Below are the code and all the weights of a small trained network. Each question names an input and a target symbol and asks about switching units off, where a switched-off unit gives its printed mean instead of its output.

import numpy as np


def w(rows, s, z=0):
    codes = np.array(rows[::2]) - 128.0
    scale = np.full(codes.shape[1], s)
    scale[-1] = z or s
    return codes * scale


def norm(h):
    return h / np.sqrt((h * h).mean(-1, keepdims=True) + 1e-5)


def f(y):
    return y / 2 * (1 + np.tanh(0.7978845608 * (y + 0.044715 * y**3)))


def softmax(a):
    e = np.exp(a - a.max(-1, keepdims=True))
    return e / e.sum(-1, keepdims=True)


def log_softmax(a):
    a = a - a.max(-1, keepdims=True)
    return a - np.log(np.exp(a).sum(-1, keepdims=True))


def net(x, mask):
    ids = ['γελμξω'.index(c) for c in x.split()]
    T = len(ids)
    res = E[ids] + P[:T]
    u = 0
    for l in range(3):
        r = norm(res)
        for j in range(2):
            rows = slice(2 * j, 2 * j + 2)
            q, k, v = (r @ M[l][rows].T for M in (Q, K, V))
            z = softmax(np.where(np.tri(T) > 0, q @ k.T / 2**0.5, -1e9)) @ v
            o = O[l][rows]
            res = res + np.where(mask[u + j], z, o[:, -1]) @ o[:, :-1]
        u += 2
        y = f(norm(res) @ A[l][:, :-1].T + A[l][:, -1])
        res = res + np.where(mask[u : u + 4], y, B[l][:, -1]) @ B[l][:, :-1]
        u += 4
    return log_softmax(norm(res)[-1] @ U[:, :-1].T + U[:, -1])


Q, K, V, O, A, B = {}, {}, {}, {}, {}, {}
E = w([
[99,155,141,228,140,94,170],'γ',
[34,65,66,121,163,193,175],'ε',
[108,87,80,26,150,29,180],'λ',
[117,62,54,160,65,138,179],'μ',
[73,106,166,133,250,167,154],'ξ',
[140,154,30,137,148,83,93],'ω',
],0.017)
P = w([
[2,214,134,108,81,114,214],'0',
[86,178,132,147,81,113,213],'1',
[109,130,126,133,85,121,184],'2',
[151,125,130,144,115,117,184],'3',
[166,108,133,159,133,122,162],'4',
[177,86,135,161,147,120,156],'5',
[184,53,144,156,152,102,144],'6',
[192,58,142,160,163,115,126],'7',
[209,70,146,163,166,143,109],'8',
],0.009)
Q[0] = w([
[128,139,117,131,137,133,118],'0.h0',
[133,114,109,135,154,116,137],'0.h0',
[110,158,197,89,112,163,62],'0.h1',
[210,62,159,159,252,144,143],'0.h1',
],0.023)
K[0] = w([
[142,125,128,128,135,132,120],'0.h0',
[109,143,148,119,137,132,129],'0.h0',
[36,173,184,115,144,140,177],'0.h1',
[188,1,170,153,221,114,133],'0.h1',
],0.02)
V[0] = w([
[148,106,170,146,253,137,141],'0.h0',
[78,159,68,140,124,94,135],'0.h0',
[123,133,220,120,99,146,136],'0.h1',
[98,177,117,92,177,99,118],'0.h1',
],0.019)
O[0] = w([
[254,92,72,102,220,156,99,149],'0.h0',
[126,243,53,187,145,90,195,249],'0.h0',
[139,125,249,70,186,155,80,15],'0.h1',
[102,63,150,195,186,49,157,139],'0.h1',
],0.0082,0.014)
A[0] = w([
[53,160,176,83,232,145,77,101],'0.n0',
[236,77,121,122,118,137,113,68],'0.n1',
[184,51,123,144,66,154,9,4],'0.n2',
[208,45,175,39,154,164,35,74],'0.n3',
],0.016,0.0024)
B[0] = w([
[177,58,142,10,188,75,182,217],'0.n0',
[102,151,93,98,149,120,35,251],'0.n1',
[111,186,203,114,52,164,67,119],'0.n2',
[105,113,74,253,85,135,114,170],'0.n3',
],0.014,0.002)
Q[1] = w([
[4,13,87,118,77,217,166],'1.h0',
[151,219,72,90,165,120,211],'1.h0',
[142,129,239,29,192,123,169],'1.h1',
[207,191,75,207,176,101,78],'1.h1',
],0.019)
K[1] = w([
[218,161,183,48,195,78,75],'1.h0',
[168,48,96,160,92,136,91],'1.h0',
[6,207,166,167,138,161,187],'1.h1',
[170,79,139,73,205,201,121],'1.h1',
],0.021)
V[1] = w([
[171,134,121,193,79,138,147],'1.h0',
[148,64,176,126,103,199,187],'1.h0',
[252,147,201,84,129,156,185],'1.h1',
[171,163,127,114,16,23,81],'1.h1',
],0.015)
O[1] = w([
[114,134,218,126,75,103,85,215],'1.h0',
[122,131,90,84,126,203,129,2],'1.h0',
[138,211,237,132,63,109,145,2],'1.h1',
[161,2,100,218,85,77,188,51],'1.h1',
],0.0091,0.008)
A[1] = w([
[141,142,84,86,55,135,129,101],'1.n0',
[146,106,110,113,6,149,195,126],'1.n1',
[124,72,163,109,149,137,211,126],'1.n2',
[127,155,101,165,130,178,109,2],'1.n3',
],0.022,0.0025)
B[1] = w([
[48,68,184,147,73,85,99,206],'1.n0',
[23,136,167,121,105,147,7,253],'1.n1',
[64,156,109,110,221,81,114,184],'1.n2',
[89,125,89,55,93,210,107,212],'1.n3',
],0.015,0.0068)
Q[2] = w([
[150,133,95,31,181,48,26],'2.h0',
[224,186,68,203,143,221,9],'2.h0',
[80,99,141,128,232,125,168],'2.h1',
[150,160,187,22,98,131,245],'2.h1',
],0.015)
K[2] = w([
[213,101,175,64,122,104,88],'2.h0',
[139,45,192,149,185,245,90],'2.h0',
[99,181,107,117,122,56,132],'2.h1',
[39,202,190,167,120,175,252],'2.h1',
],0.017)
V[2] = w([
[84,108,111,76,44,97,212],'2.h0',
[84,57,161,249,187,217,131],'2.h0',
[220,146,9,181,95,137,21],'2.h1',
[181,153,121,236,72,186,159],'2.h1',
],0.019)
O[2] = w([
[88,168,156,126,233,210,129,178],'2.h0',
[183,123,232,15,82,185,63,182],'2.h0',
[61,218,101,170,241,94,162,163],'2.h1',
[119,202,6,231,133,97,140,2],'2.h1',
],0.011,0.007)
A[2] = w([
[237,70,117,130,75,137,137,95],'2.n0',
[201,222,198,190,111,175,150,64],'2.n1',
[168,176,98,120,155,252,169,3],'2.n2',
[157,61,193,160,245,153,147,55],'2.n3',
],0.03,0.0049)
B[2] = w([
[200,77,90,196,68,97,99,155],'2.n0',
[203,202,255,178,149,118,101,171],'2.n1',
[171,150,38,91,166,243,146,249],'2.n2',
[117,88,219,20,200,62,186,248],'2.n3',
],0.027,0.012)
U = w([
[151,228,190,163,161,112,128,54],'γ',
[153,146,36,81,182,198,148,255],'ε',
[57,134,31,220,173,33,167,151],'λ',
[2,142,144,92,57,140,114,74],'μ',
[104,67,149,56,212,66,212,181],'ξ',
[195,48,59,134,102,57,104,222],'ω',
],0.0085,0.00088)

Each question gives the input, a string of symbols that net reads in full, and the target symbol t.
The units are the heads (2 rows each of Q, K, V and O) and the neurons (one row each of A and B). Each row of codes is followed by its name. A weight is (code - 128) times the scale printed after its matrix; where a second scale follows, it is the last column's (O, A, B and U).
mask holds one flag per unit, layer by layer, with each layer's heads first. A switched-off unit (its flag False) gives its mean, the last column of its rows in O or B, instead of its output. The means were averaged over made-up inputs and are rounded, as every weight is.
A unit's drop is (log p(t) with every unit on - log p(t) with that unit switched off) / (log p(t) with every unit on - log p(t) with every unit switched off).
The circuit of an input: a set's keep is (log p(t) with only the set's units on - log p(t) with every unit switched off) / (log p(t) with every unit on - log p(t) with every unit switched off). Starting from the 12 units with the biggest drops (on a tie, the unit counted first), units are removed one at a time, each time the one whose removal leaves the highest keep (on an exact tie, the one counted first), for as long as the keep stays at least 0.8.
units of the circuit, in order: the units of the circuit, biggest drop first
unit that matters most: the unit with the biggest drop
k most important neurons: the k neurons with the biggest drops, biggest first
top k neurons in layer l: the k neurons of layer l with the biggest drops, biggest first
which heads matter: for each layer, one digit per head in row order, 1 if its drop is at least 0.15 and else 0, layers parted by /
drop when u is switched off: that unit's drop, to one decimal
input ε ξ ξ ε, target ω: units of the circuit, in order => (0.h0; 2.h0; 2.n0)
input ξ ε μ ξ ε ω ε, target λ: units of the circuit, in order => (2.n2; 2.n3)
input ε μ ξ ε ε ξ ε ε, target ω: 2 most important neurons => (1.n2; 0.n0)
input ε γ λ ε ε μ γ ε γ, target ε: unit that matters most => 0.h0
input ξ γ γ ε ξ λ λ, target ω: 4 most important neurons => (0.n0; 0.n1; 1.n2; 1.n1)
input λ λ ξ γ λ ξ μ, target ω: units of the circuit, in order => (0.h0; 2.h0)
input ξ λ ε μ μ ε ε, target ε: 3 most important neurons => (0.n0; 1.n1; 2.n2)
input λ ξ γ ε ξ, target ω: 2 most important neurons => (0.n3; 0.n0)
input γ λ ω γ ε ε λ μ λ, target μ: which heads matter => 01 / 00 / 00
input ε ε ω ω γ γ, target λ: which heads matter => 00 / 00 / 00
input ξ μ λ ω, target ω: which heads matter => 11 / 01 / 01
input ε λ λ ω ω ε γ γ, target λ: which heads matter => 01 / 11 / 01
input ξ λ ε λ λ γ ε ε ω, target ω: 3 most important neurons => (0.n0; 1.n1; 1.n0)
input λ γ γ ε ξ ω ω ξ, target λ: most important neuron => (0.n3)
input λ λ μ ε ε ε γ, target ε: which heads matter => 00 / 00 / 00
input γ ω ε γ γ ξ ξ λ γ, target ω: top 2 neurons in layer 2 => (2.n0; 2.n3)
input ω γ ε ξ μ λ ξ μ, target ω: top 3 neurons in layer 0 => (0.n0; 0.n3; 0.n1)
input γ ξ ξ λ λ, target ω: 2 most important neurons => (0.n0; 1.n2)
input μ γ λ, target μ: 2 most important neurons => (1.n1; 2.n3)
input ξ ε γ λ λ γ ε, target ε: unit that matters most => 0.n0
input λ μ ε λ ξ γ ε ξ γ, target ω: 2 most important neurons => (1.n2; 0.n0)
input ε ε γ μ γ ξ ω ε ξ, target λ: drop when 2.h0 is switched off => 0.9
input ε ε ω ξ ω λ γ γ ξ, target ω: drop when 2.h0 is switched off => 1.0
input ε λ ε μ γ, target μ: drop when 0.h1 is switched off => 0.7
